Below is a small trained network, with its code and all its weights. Each question gives an input and a class and asks what happens when units are switched off, that is, made to give their printed mean instead of their output.

import numpy as np


def w(rows, s, z=0):
    codes = np.array(rows[::2]) - 128.0
    scale = np.full(codes.shape[1], s)
    scale[-1] = z or s
    return codes * scale


def f(y):
    return y / 2 * (1 + np.tanh(0.7978845608 * (y + 0.044715 * y**3)))


def log_softmax(a):
    a = a - a.max(-1, keepdims=True)
    return a - np.log(np.exp(a).sum(-1, keepdims=True))


def net(x, mask):
    res = np.array(x, float).reshape(1, 7) / 4 @ E
    y = f(res @ A[0][:, :-1].T + A[0][:, -1])
    res = res + np.where(mask, y, B[0][:, -1]) @ B[0][:, :-1]
    return log_softmax(res[-1] @ U[:, :-1].T + U[:, -1])


A, B = {}, {}
E = w([
[82,126,113,130,97,101,123,158,92],'x0',
[17,116,98,139,68,213,114,73,127],'x1',
[177,97,99,130,115,136,140,104,134],'x2',
[153,146,143,112,150,138,146,99,157],'x3',
[200,198,69,208,28,110,101,52,65],'x4',
[116,89,145,172,130,156,253,103,26],'x5',
[172,141,148,121,155,155,133,107,165],'x6',
],0.0068)
A[0] = w([
[150,78,249,144,70,158,212,140,64,119],'N0',
[91,97,167,59,153,171,175,177,128,95],'N1',
[122,104,168,148,166,127,241,77,44,63],'N2',
[57,135,72,140,132,226,112,94,136,13],'N3',
[254,183,79,149,51,134,104,83,42,171],'N4',
[150,13,146,59,176,88,181,179,167,68],'N5',
[209,144,122,137,167,34,158,197,88,4],'N6',
],0.0076,0.0036)
B[0] = w([
[139,181,125,84,2,142,38,126,114,191],'N0',
[126,148,122,180,114,170,140,169,139,181],'N1',
[116,94,144,25,144,131,96,188,129,199],'N2',
[162,184,33,121,151,127,150,54,36,159],'N3',
[44,151,155,198,118,173,105,181,154,254],'N4',
[130,120,98,179,122,157,166,139,164,200],'N5',
[159,215,75,128,198,142,199,53,73,171],'N6',
],0.01,0.0072)
U = w([
[52,109,158,176,145,143,144,141,205,146],'0',
[139,184,1,86,234,111,192,8,70,50],'1',
[96,88,231,127,180,111,74,118,149,254],'2',
[163,131,151,23,96,82,17,146,204,106],'3',
[109,97,147,116,130,91,109,100,190,152],'4',
[123,74,176,135,117,115,112,94,184,150],'5',
],0.0068,0.0029)

Each question gives the input, the list of numbers given to net, and the class t.
The units are the neurons (one row each of A and B). Each row of codes is followed by its name. A weight is (code - 128) times the scale printed after its matrix; where a second scale follows, it is the last column's (A, B and U).
mask holds one flag per neuron, in row order. A switched-off neuron (its flag False) gives its mean, the last column of its row in B, instead of its output. The means were averaged over made-up inputs and are rounded, as every weight is.
A unit's drop is (log p(t) with every unit on - log p(t) with that unit switched off) / (log p(t) with every unit on - log p(t) with every unit switched off).
The circuit of an input: a set's keep is (log p(t) with only the set's units on - log p(t) with every unit switched off) / (log p(t) with every unit on - log p(t) with every unit switched off). Starting from all 7 units, units are removed one at a time, each time the one whose removal leaves the highest keep (on an exact tie, the one counted first), for as long as the keep stays at least 0.8.
units of the circuit, in order: the units of the circuit, biggest drop first
most important unit: the unit with the biggest drop
k most important neurons: the k neurons with the biggest drops, biggest first
drop of u: that unit's drop, to one decimal
input [0,5,3,2,-5,7,-2], class 3: 4 most important neurons : [N0 N2 N4 N6]
input [-8,7,4,0,-3,-7,-1], class 1: units of the circuit, in order : [N3 N4]
input [-4,-6,-7,-7,-8,-2,-3], class 0: most important unit : N5
input [-8,1,1,-2,7,-7,-2], class 0: 3 most important neurons : [N4 N0 N2]
input [0,-7,-1,-2,-1,6,3], class 1: 2 most important neurons : [N6 N4]
input [4,2,-4,4,-7,8,6], class 3: 3 most important neurons : [N0 N2 N4]
input [-6,-8,-5,8,-5,-3,-4], class 1: 2 most important neurons : [N6 N4]
input [-3,8,2,4,-4,-6,-1], class 1: 2 most important neurons : [N3 N4]
input [-7,7,6,-7,2,8,1], class 3: units of the circuit, in order : [N0 N2]
input [0,-3,2,-5,3,5,-4], class 3: 3 most important neurons : [N0 N2 N5]
input [0,-3,2,-7,5,7,-7], class 3: 4 most important neurons : [N0 N2 N5 N1]
input [0,-3,-1,-7,-5,8,7], class 3: 3 most important neurons : [N0 N2 N4]
input [2,-7,-7,0,0,-2,-6], class 1: drop of N4 : 0.1
input [-8,7,1,1,-3,2,-1], class 1: drop of N4 : 0.2
input [2,-5,-1,8,8,-4,-5], class 0: drop of N4 : 1.3
input [1,5,6,7,6,8,1], class 3: drop of N5 : 0.1
input [-7,5,0,-2,1,2,-5], class 1: most important neuron : [N3]
input [-4,3,-1,-7,7,-5,-1], class 0: 3 most important neurons : [N4 N0 N2]
